Below are the code and all the weights of a small trained network. Each question names an input and a class and asks about switching units off, where a switched-off unit gives its printed mean instead of its output.

import numpy as np


def w(rows, s, z=0):
    codes = np.array(rows[::2]) - 128.0
    scale = np.full(codes.shape[1], s)
    scale[-1] = z or s
    return codes * scale


def f(y):
    return np.maximum(y, 0)


def log_softmax(a):
    a = a - a.max(-1, keepdims=True)
    return a - np.log(np.exp(a).sum(-1, keepdims=True))


def net(x, mask):
    res = np.array(x, float).reshape(1, 5) / 4 @ E
    y = f(res @ A[0][:, :-1].T + A[0][:, -1])
    res = res + np.where(mask, y, B[0][:, -1]) @ B[0][:, :-1]
    return log_softmax(res[-1] @ U[:, :-1].T + U[:, -1])


A, B = {}, {}
E = w([
[210,77,243,110,128,75],'x0',
[161,102,56,97,254,115],'x1',
[53,96,113,238,191,57],'x2',
[171,17,92,191,38,205],'x3',
[129,125,131,130,125,128],'x4',
],0.009)
A[0] = w([
[111,169,130,164,53,118,98],'N1',
[151,95,3,108,153,118,203],'N2',
[50,171,35,119,113,164,100],'N3',
[65,156,104,90,121,155,111],'N4',
[148,140,125,59,100,150,94],'N5',
[59,107,104,207,176,81,109],'N6',
[179,121,185,110,128,40,102],'N7',
[128,135,79,64,108,143,158],'N8',
[68,237,107,107,156,142,104],'N9',
[79,131,154,133,136,108,71],'N10',
[141,150,123,94,159,80,111],'N11',
[119,193,145,161,192,99,81],'N12',
[154,126,139,96,152,170,144],'N13',
[174,105,101,89,178,104,253],'N14',
[73,106,135,151,136,115,60],'N15',
[143,146,146,76,131,171,41],'N16',
[103,157,176,137,72,121,246],'N17',
[103,227,163,59,138,84,97],'N18',
[52,138,127,169,98,73,152],'N19',
[184,154,142,66,56,125,126],'N20',
[158,157,135,87,90,145,122],'N21',
[138,152,108,30,123,137,103],'N22',
[109,103,99,144,108,195,118],'N23',
[46,125,181,97,92,158,99],'N24',
[201,136,174,139,158,91,115],'N25',
[107,184,174,142,178,113,103],'N26',
[139,85,97,96,148,120,221],'N27',
[108,157,114,58,113,191,120],'N28',
[121,130,131,161,145,73,123],'N29',
[91,169,135,141,52,144,173],'N30',
[144,84,100,137,93,99,73],'N31',
[104,158,151,81,124,80,74],'N32',
[244,77,99,189,116,207,97],'N33',
],0.013,0.0056)
B[0] = w([
[146,156,130,139,154,189,198],'N1',
[127,186,157,110,126,200,254],'N2',
[88,72,186,2,37,18,243],'N3',
[156,112,139,128,79,77,186],'N4',
[113,81,116,192,117,124,186],'N5',
[102,86,109,179,72,153,245],'N6',
[150,83,133,88,49,78,213],'N7',
[64,94,154,168,103,146,193],'N8',
[187,149,117,95,87,141,224],'N9',
[122,127,100,139,126,149,156],'N10',
[143,133,121,127,82,158,180],'N11',
[165,109,124,157,144,164,197],'N12',
[53,119,119,165,101,135,172],'N13',
[88,171,176,94,114,192,229],'N14',
[103,86,89,181,153,99,161],'N15',
[83,82,58,167,155,93,163],'N16',
[88,167,156,75,141,193,237],'N17',
[174,156,103,133,115,143,230],'N18',
[79,131,143,130,121,146,214],'N19',
[112,87,149,145,125,132,225],'N20',
[66,98,119,212,162,105,190],'N21',
[107,105,124,213,126,160,194],'N22',
[184,184,91,90,100,122,205],'N23',
[150,132,135,137,179,223,185],'N24',
[121,112,143,88,82,127,195],'N25',
[149,138,108,172,107,134,192],'N26',
[83,151,211,122,146,204,199],'N27',
[72,78,110,189,115,100,202],'N28',
[67,71,137,190,130,140,179],'N29',
[136,125,153,92,151,175,226],'N30',
[133,169,78,109,99,119,162],'N31',
[190,122,39,113,96,170,174],'N32',
[194,143,97,154,79,118,255],'N33',
],0.0081,0.011)
U = w([
[83,91,69,188,141,135,72],'0',
[225,160,5,130,106,152,67],'1',
[136,94,149,63,103,87,148],'2',
[124,153,128,135,134,150,254],'3',
[119,154,151,109,168,206,53],'4',
[120,143,122,104,174,126,172],'5',
[135,152,86,78,217,36,87],'6',
[152,179,81,121,203,25,80],'7',
],0.012,0.0088)

Each question gives the input, the list of numbers given to net, and the class t.
The units are the neurons (one row each of A and B). Each row of codes is followed by its name. A weight is (code - 128) times the scale printed after its matrix; where a second scale follows, it is the last column's (A, B and U).
mask holds one flag per neuron, in row order. A switched-off neuron (its flag False) gives its mean, the last column of its row in B, instead of its output. The means were averaged over made-up inputs and are rounded, as every weight is.
A unit's drop is (log p(t) with every unit on - log p(t) with that unit switched off) / (log p(t) with every unit on - log p(t) with every unit switched off).
The circuit of an input: a set's keep is (log p(t) with only the set's units on - log p(t) with every unit switched off) / (log p(t) with every unit on - log p(t) with every unit switched off). Starting from the 12 units with the biggest drops (on a tie, the unit counted first), units are removed one at a time, each time the one whose removal leaves the highest keep (on an exact tie, the one counted first), for as long as the keep stays at least 0.8.
units of the circuit, in order: the units of the circuit, biggest drop first
top k neurons: the k neurons with the biggest drops, biggest first
drop when u is switched off: that unit's drop, to one decimal
input [-4,8,7,3,5], class 4: units of the circuit, in order => [N2]
input [4,1,3,6,1], class 1: top 2 neurons => [N33; N3]
input [-4,-5,-2,8,-3], class 1: top 2 neurons => [N33; N23]
input [-6,0,-6,-4,0], class 0: top 2 neurons => [N22; N28]
input [0,-8,-1,-5,-3], class 4: units of the circuit, in order => [N17; N24]
input [7,8,2,-5,5], class 4: top 3 neurons => [N3; N14; N27]
input [1,-7,3,-6,-6], class 4: top 3 neurons => [N17; N33; N19]
input [-2,0,7,8,8], class 1: top 2 neurons => [N23; N33]
input [-5,-5,-7,3,4], class 0: units of the circuit, in order => [N28; N21]
input [-3,-1,-5,-8,-6], class 1: top 2 neurons => [N9; N18]
input [3,8,7,1,-3], class 4: top 2 neurons => [N14; N2]
input [7,-3,-1,-7,-4], class 1: units of the circuit, in order => [N32; N18]
input [-5,7,-3,4,5], class 4: top 4 neurons => [N2; N27; N14; N7]
input [-6,4,5,8,4], class 1: top 2 neurons => [N23; N33]
input [-6,2,3,8,-2], class 1: units of the circuit, in order => [N23]
input [7,-8,6,7,2], class 4: top 3 neurons => [N17; N3; N1]
input [5,-5,2,-6,-2], class 1: top 3 neurons => [N32; N3; N18]
input [2,8,5,2,-1], class 4: top 3 neurons => [N2; N14; N27]
input [-6,-4,-4,-6,-1], class 1: top 3 neurons => [N9; N18; N32]
input [6,8,-3,1,-6], class 4: units of the circuit, in order => [N14]
input [-5,7,1,3,-5], class 4: drop when N17 is switched off => -0.1
input [-8,0,-4,2,-2], class 2: drop when N3 is switched off => 0.9
input [-7,-4,-3,1,-1], class 2: drop when N3 is switched off => 1.0
input [-7,3,-2,5,-5], class 2: drop when N3 is switched off => 1.0
